Each row is followed by its group and then its class within the group.
[-11.2, -41.7, 2.1, 5.8, -6.7, -2.0, 33.0, -47.1, -6.7, -3.6, -1.5, 3.1, -8.7, -0.6, 13.1, -0.5] : Q452:Q571
[-15.7, 36.0, 7.8, -0.4, -3.5, 5.2, 17.5, 10.0, 0.7, -1.5, -6.5, -1.4, 0.1, -2.0, 14.4, 0.4] : Q237:q492
[-9.7, 63.3, 8.5, 4.1, 10.1, -1.0, 18.6, 7.1, -2.7, -1.4, -5.3, -5.9, -6.2, -1.2, 14.8, -1.7] : Q237:Q503
[-12.3, 37.2, 4.2, 0.3, 1.6, 3.3, 8.3, 10.2, 0.3, -0.8, -4.2, -2.7, -2.1, -0.3, 8.7, 0.6] : Q237:q492
[-3.3, -2.1, 0.8, 5.4, 8.2, -4.4, 20.1, -17.4, -8.5, 0.0, 2.3, -5.0, -3.2, 2.0, 11.0, -4.5] : Q237:Q503
[-5.6, 11.5, 3.7, 2.7, 9.0, -4.7, 20.2, -28.3, -0.8, 1.1, -7.2, -0.5, -10.1, -3.5, 11.6, 0.0] : Q395:q510
[-17.1, 46.5, 10.1, 0.9, -10.0, 1.5, 26.5, -13.9, 0.4, 2.0, -10.1, -2.5, -6.3, -0.6, 20.0, 0.9] : Q237:Q503
[-12.0, 18.0, 3.0, -0.5, -7.4, -0.8, 21.2, -37.5, -6.4, 1.8, -4.9, 2.3, -13.3, -3.4, 13.0, -0.4] : q669:q152
[-12.1, 41.9, 4.0, -2.6, -13.0, 3.2, 8.9, -10.1, 1.2, -2.0, -5.8, 1.4, -10.0, -2.9, 8.7, -0.3] : q669:Q943
[-11.3, -17.6, 5.2, 1.8, -7.8, -0.6, 30.9, -41.7, -6.7, 1.8, -3.2, 3.4, -5.5, -4.6, 13.7, 0.2] : Q237:q492
[-6.8, -4.5, 4.9, 4.1, 6.4, -4.7, 23.3, -32.3, -0.9, -0.4, -5.9, 1.0, -9.4, -2.9, 10.4, -0.1] : Q395:q510
[-12.7, -40.4, 0.6, 2.5, 2.9, 2.0, 15.8, -28.9, -0.1, -2.4, 0.3, 5.3, -2.3, -4.4, 9.9, 1.0] : Q452:q697
[-11.1, 35.8, 4.1, 1.2, -4.6, -0.4, 13.6, -12.1, -2.9, -4.2, -2.0, -1.5, -11.9, -2.1, 12.7, -0.2] : q669:Q943
[-11.9, -5.7, 3.2, -2.4, -24.1, -0.4, 18.7, -48.7, -0.1, 1.5, -6.4, 4.6, -10.3, -0.9, 10.6, -1.1] : q669:Q943
[-15.3, 48.6, 5.9, -0.6, -4.5, 2.7, 19.1, -20.5, -2.7, 1.6, 1.2, 2.2, -13.2, -4.4, 14.6, 0.8] : q669:q152
[-9.6, 34.5, 11.3, 0.9, -2.2, 1.4, 17.5, -8.4, -2.7, 1.6, -4.1, -2.5, -1.3, 0.5, 11.4, 0.2] : Q237:Q503
[-19.0, -24.5, 1.5, 3.5, 0.3, 1.9, 18.1, -27.5, 1.0, -5.1, -2.0, 4.7, -6.1, -3.9, 8.3, -0.4] : Q452:Q571
[-18.9, 35.3, 4.5, -5.5, -12.8, 1.8, 15.2, -32.4, 1.3, -0.7, -6.9, 4.9, -9.5, -7.2, 12.1, 2.8] : q669:q152
[-19.0, 63.7, 7.6, -0.1, -4.5, 4.6, 16.3, -2.3, -1.7, -2.6, -4.3, -0.5, -13.4, -3.2, 16.3, 1.5] : q669:q152
[-12.5, -49.5, 3.3, 0.3, -14.2, 2.2, 22.9, -45.0, 0.4, -1.3, -4.9, 5.7, -2.8, -3.3, 9.9, -0.9] : Q452:q697
[-11.0, 11.0, 3.7, -1.6, -3.1, 2.0, 28.6, -13.5, -2.9, 0.6, -4.7, 1.7, 0.5, 0.9, 8.7, -1.2] : Q237:Q503
[-6.3, -1.9, 6.3, 6.4, 10.2, -6.6, 25.0, -38.5, -6.6, -2.1, -2.6, -0.6, -11.3, -4.3, 10.5, 0.2] : Q395:Q205
[-9.3, 46.1, 3.1, -1.1, -8.1, 0.5, 4.4, -5.2, -2.0, -2.3, 0.9, -1.7, -9.5, 0.0, 5.8, 1.7] : q669:Q943
[-18.7, 27.0, 7.1, 5.3, 17.9, 2.9, 26.8, -4.9, -3.3, -2.4, -2.7, 2.1, -6.5, -4.3, 16.5, 1.3] : Q237:q492
[-8.2, 19.6, 3.7, -1.3, -11.4, -0.3, 15.5, -31.8, -4.0, -1.4, -4.0, 1.9, -12.8, -1.0, 11.8, 0.0] : q669:q152
[-12.3, 63.7, 7.9, 0.8, -7.1, 0.9, 21.2, -2.1, -2.1, 0.3, -7.5, -7.9, -6.8, 2.3, 17.7, -1.7] : Q237:Q503
[-6.5, 19.0, 7.1, -0.2, -11.8, -0.9, 21.1, -20.9, -4.6, 2.4, -4.8, -4.7, -4.2, 1.0, 12.1, 1.5] : Q237:Q503
[-0.7, -31.7, 5.7, 4.8, -8.3, -12.6, 32.9, -60.7, -5.4, 3.8, -7.4, -0.4, -11.5, -0.8, 13.0, -1.6] : Q395:Q205
[-10.3, -44.8, 5.7, 2.6, -15.2, 0.1, 27.2, -43.7, -3.6, -0.1, -2.7, 3.1, -7.1, -3.0, 10.2, -0.1] : Q452:q697
[-11.6, -23.6, 0.1, 0.9, -4.4, 0.9, 16.0, -30.3, 0.9, -2.8, 0.2, 4.6, -5.6, -3.4, 7.6, -1.0] : Q452:Q571
[-8.9, -31.6, 2.7, -0.7, -6.6, 0.4, 22.1, -35.7, -2.2, 4.5, -2.5, 4.3, 0.1, 1.8, 9.7, -0.6] : Q237:Q503
[-15.5, 48.5, 7.1, -3.5, -7.4, 3.1, 9.1, -8.8, 0.5, -1.8, -4.6, 0.1, -11.3, -3.3, 10.8, 1.0] : q669:Q943
[-1.1, -3.6, 2.5, 8.8, 8.1, -3.1, 12.6, -6.4, -10.0, -9.8, 4.8, -4.7, -9.4, -3.8, 7.2, -1.0] : Q452:q697

Each row is followed by its group and then its class within the group.
[-10.3, -2.7, 11.6, -1.8, 2.6, 9.1, -8.4, -7.2, -6.7, 2.1, 1.6, -0.9, 0.6, 4.1, -6.2, -6.0] : J:q195
[-2.0, -3.9, -11.5, -0.1, 0.0, -27.5, 26.2, 3.6, -12.2, -2.2, -1.3, -8.9, 3.5, -9.6, -0.1, -5.5] : J:q195
[4.3, -1.4, -10.4, 3.5, 1.5, -7.1, 1.3, 2.8, -1.6, 0.0, -0.7, 2.7, -2.4, -4.8, 2.4, 8.2] : S:q423
[-1.2, -0.2, 3.4, 1.5, 0.7, 2.9, -0.9, -2.8, -1.3, 5.0, 2.6, -0.3, 2.1, 3.6, -1.8, -3.6] : J:q235
[-3.6, -6.8, -4.4, -7.3, 6.4, -9.6, -6.6, 14.6, -16.3, 2.2, 4.4, 5.0, -8.3, -3.9, 0.6, 5.4] : S:q316
[-1.7, -2.0, -4.9, -0.6, 0.5, -11.3, 9.2, -0.8, -9.2, -2.3, 0.3, -4.1, 1.9, -4.5, 1.9, -2.4] : J:Q679
[4.2, -1.8, -10.1, -9.4, 5.4, -4.2, -6.6, 10.7, -9.5, 10.2, 12.3, 13.6, -3.9, -3.2, -3.7, 6.9] : X:q443
[-2.5, -4.7, 16.2, -3.3, 3.5, 6.2, -6.8, -1.4, -5.0, 2.5, 2.3, -1.1, -0.7, 3.7, -2.3, -3.4] : J:q195
[-14.6, 2.1, 40.6, -23.3, 11.6, 40.6, -40.6, 4.9, 12.0, 16.3, 10.4, 26.9, -7.8, 30.5, -17.2, 5.9] : X:q443
[-1.1, -0.7, -3.8, -6.4, -0.6, -14.4, 6.5, 4.1, -7.7, 3.4, 4.5, 3.3, 3.0, -2.7, -0.5, 1.4] : Q:q29
[0.5, -0.6, -6.2, -3.8, -0.9, -10.5, 11.1, 0.2, -8.3, 0.7, 2.2, -2.4, 3.3, -2.1, 1.6, -0.4] : J:q235
[11.1, 0.0, -0.2, -7.4, -1.3, 1.5, -8.4, 5.3, 5.4, 4.2, 3.8, 7.6, -3.9, -0.1, 1.2, 8.0] : X:Q717
[2.7, 0.5, -5.1, -0.8, -1.4, -6.1, 11.1, -6.1, -3.8, 0.4, 2.0, -2.8, 5.9, -2.0, 1.7, -3.5] : J:q235
[-1.7, 0.5, 7.8, -8.3, -5.4, -5.2, 8.4, 1.8, 3.8, -4.1, -7.8, -2.9, 5.0, 0.3, -0.3, 1.7] : Q:q29
[4.4, 0.6, 2.8, -4.3, 2.8, 5.6, -11.7, 7.0, 3.8, 6.4, 3.5, 8.1, -1.8, 0.0, -6.0, 3.8] : X:q443
[-1.4, -3.6, 1.4, -6.9, 3.3, -1.5, 1.0, 2.1, -9.8, 5.4, 6.5, 2.8, 0.2, -1.3, -3.0, -1.9] : J:q195
[-1.5, 2.2, -1.9, 0.8, -1.9, -4.1, 7.5, -5.2, -2.0, -4.0, 0.2, -5.9, 4.9, 0.8, 3.5, -2.9] : J:q235
[-3.3, 0.1, -0.7, -1.1, 0.4, -6.1, 6.5, 1.2, -2.8, 0.3, -0.3, -0.3, 2.6, -2.2, -3.2, -2.5] : Q:Q710
[-1.4, -4.1, -6.6, 1.4, 3.1, 0.3, -1.6, 5.5, -4.9, -0.9, 0.9, -1.0, -4.4, -2.5, 1.0, 0.6] : S:q316
[-2.1, 1.2, -3.7, 1.6, 3.0, 6.0, 4.4, -7.9, -0.3, -1.2, 1.6, -1.2, 4.3, -2.2, -2.9, -3.9] : Q:Q710
[-5.5, -0.8, -1.9, -4.5, 1.6, 0.7, -8.3, 7.7, -3.3, -5.5, -2.2, 4.1, -3.9, 0.6, 1.0, 6.9] : S:q316
[-2.5, 2.2, 4.5, 1.3, 0.2, 5.0, 0.5, -4.8, 1.9, -0.6, -3.1, -0.5, 2.4, -2.4, -4.1, -5.2] : Q:q247
[-8.5, -3.3, 0.3, -4.7, 4.4, 6.5, -15.1, 10.0, -6.4, -5.7, -4.0, 5.0, -6.0, -1.3, 0.5, 4.5] : S:q423
[-4.6, -5.9, -3.4, -5.0, 6.9, 2.9, -6.5, 9.7, -10.4, 5.4, 7.3, 2.6, -5.1, 0.2, -3.7, 0.2] : S:q316
[-8.8, 0.1, 7.0, -8.5, 2.0, -4.1, 0.6, 2.7, -6.2, 4.2, -0.1, 0.4, 2.2, 0.8, -4.5, -3.2] : Q:q247
[3.4, -0.3, -3.6, -7.7, -3.7, -17.0, 5.3, 11.9, 1.4, -3.9, -5.8, 4.8, -3.2, -5.3, 2.7, 8.6] : X:q443
[-7.1, -3.0, 6.8, -4.3, 1.1, 2.4, -2.5, 0.8, -9.8, -3.2, -2.5, 0.0, 0.0, 1.0, -0.1, -0.9] : J:q195
[-4.2, 0.0, -7.1, -0.2, 4.6, 9.8, -6.6, 2.3, -3.9, -3.5, 2.4, 3.2, 0.1, -2.1, -0.4, 1.9] : S:q316
[-3.0, -2.5, -15.3, -3.4, 4.8, -8.8, -1.0, 11.9, -7.9, -0.5, 2.7, 4.7, -4.1, -3.4, -0.3, 6.6] : S:q423
[-6.4, 2.9, 0.1, -3.9, -0.8, -5.2, 3.8, 7.2, 0.5, -0.7, -1.4, 1.8, 2.4, -0.5, -4.9, -0.4] : Q:Q710
[-4.3, -2.7, -0.5, -2.6, 0.9, -0.3, 1.6, 0.9, -6.1, 1.0, 1.9, -2.9, 3.3, 1.3, -1.9, -3.1] : J:q235
[-6.0, -3.2, -2.7, -2.1, 2.5, -4.4, 5.3, 1.8, -9.9, 1.1, 1.4, -0.4, 1.4, -0.9, -0.9, -1.2] : J:Q679
[-2.8, 4.4, -7.5, 0.1, -0.3, -10.6, 13.7, -0.3, 3.6, -4.1, -2.8, -0.9, 5.2, -9.2, -3.4, -3.7] : Q:Q710
[1.6, -1.2, -10.3, 1.9, 5.2, -3.1, -7.1, 11.7, -5.1, 7.7, 8.3, 5.1, -6.6, 1.8, -1.9, 2.5] : S:Q739
[-3.4, -3.2, 0.3, -7.1, 0.6, -3.2, 2.3, 3.1, -8.8, -0.7, 0.8, -0.7, 0.8, -1.7, -0.9, -1.2] : J:q195
[1.2, 2.6, -2.6, -2.4, 4.8, 7.5, -13.7, 8.8, 4.3, 7.3, 5.6, 12.4, -4.3, 1.0, -7.1, 3.6] : X:q443
[-10.3, -6.1, -4.9, -4.6, 6.9, 1.5, -6.0, 3.5, -18.5, 2.7, 6.4, 1.7, -1.7, -0.4, -0.1, 0.0] : J:Q679
[-5.7, -2.3, 4.2, 2.2, 3.3, 17.4, -15.2, 4.5, 1.6, -2.4, -0.9, 0.4, -4.3, 4.1, -2.8, -0.8] : S:q316
[2.7, -1.0, -6.9, -8.4, 8.2, 4.4, -14.0, 7.2, -9.1, 12.7, 15.5, 15.8, -4.5, -3.0, -7.6, 3.6] : X:q443

Each row is followed by its group and then its class within the group.
[-24.8, 8.4, 4.8, 21.6, 4.2, 3.2, -4.2, 2.9, 6.6, 17.4, -18.4, -3.3, -14.7, 0.2, -5.3, -2.1] : (40):q244
[4.7, -9.7, 18.6, 31.4, -11.4, 5.6, 0.8, 2.4, 15.7, 43.2, -18.5, 0.0, -1.2, 7.0, -11.1, 2.0] : (40):q244
[-24.0, -11.5, -0.1, 1.8, 6.6, -6.6, -2.8, -2.2, 5.2, 40.8, -10.2, -13.6, -2.7, -26.2, -6.2, -0.8] : (40):q244
[-15.0, -6.0, 4.9, 15.4, 1.5, 1.2, -3.7, 19.8, -16.0, 10.8, 2.9, 1.9, -8.1, 3.7, -2.4, 0.0] : (44):q758
[-15.4, -2.8, 0.6, 15.5, 7.2, -1.2, -13.6, 6.1, -4.1, 30.8, -3.9, -2.9, -7.8, -0.2, 5.3, 5.7] : (44):q157
[-32.9, -4.1, -1.4, 27.9, -4.5, -0.3, -6.8, -0.8, 3.5, 27.5, -17.3, 4.4, -16.9, -9.7, -11.6, 5.1] : (40):q406
[-21.5, 0.4, 0.5, 9.9, 4.1, -7.8, -6.3, 3.0, -1.3, 38.9, -19.5, 7.3, -6.7, -5.1, -5.2, 4.6] : (40):q244
[-16.9, -1.9, -6.5, 12.3, -3.1, 7.8, -14.3, 11.3, -1.1, 51.6, -3.5, -1.0, -28.7, -0.2, -6.9, 11.7] : (44):q157
[-10.1, 0.0, 2.1, 13.8, 1.9, -3.4, -2.3, 4.7, 13.2, 22.7, -3.4, -18.9, -23.1, 7.5, 3.8, -0.7] : (44):q157
[-26.9, -3.6, -5.5, 29.8, 1.3, 7.2, -7.5, -3.9, 1.8, 42.3, -8.7, 6.2, -17.4, -7.6, -20.2, 11.3] : (40):q406
[-13.3, -4.3, 0.7, 42.4, -4.9, -0.4, -14.5, 11.9, -3.5, 29.1, -12.3, -4.2, -13.4, -4.4, 1.7, 2.9] : (40):q406
[-9.5, -6.4, -26.1, 3.0, -11.6, -4.8, -13.2, 4.9, -11.4, 34.1, 0.9, 9.5, -16.6, 0.2, -5.3, 1.1] : (44):q758
[-20.2, -7.0, -2.9, 27.5, -5.4, -2.6, -11.9, 3.2, 3.7, 44.5, -11.9, -1.0, -12.9, -1.1, -3.0, 8.1] : (40):q244
[-19.0, -3.0, -2.1, 32.9, -1.3, 1.7, -7.2, 5.6, -7.5, 38.5, -16.2, 16.8, -10.9, -4.1, -16.2, 6.5] : (40):q244
[-19.2, -5.7, 7.9, 15.5, -11.4, 6.9, -10.6, 11.1, -0.1, 34.9, -1.6, -2.8, -11.9, 2.4, 0.9, -2.0] : (44):q758
[-16.8, -13.0, -0.7, 34.8, -1.4, 2.0, -8.7, 3.7, -7.0, 29.0, -19.5, 6.0, -13.6, -5.3, 1.6, 10.6] : (40):q406
[-14.8, -12.2, 8.5, 18.7, -0.1, -13.8, -1.7, 2.3, 16.7, 49.9, -21.1, -15.0, 1.0, 3.3, -7.4, -1.1] : (40):q244
[-19.4, -1.9, 6.9, 3.3, 2.6, -0.7, -15.0, 2.7, -8.1, 42.3, -7.4, -7.3, -12.5, 3.0, -3.2, 5.8] : (44):q157
[-9.4, -1.9, 2.8, 21.2, -21.9, 5.2, -4.0, 9.5, -7.7, 40.5, 0.4, -1.2, -16.7, -6.3, 1.1, -6.5] : (44):q758
[-12.4, -1.8, 2.5, 17.7, -10.8, 4.1, -1.6, -0.3, -4.5, 29.8, 1.4, -21.5, -14.6, -16.6, 0.0, 1.9] : (44):q758
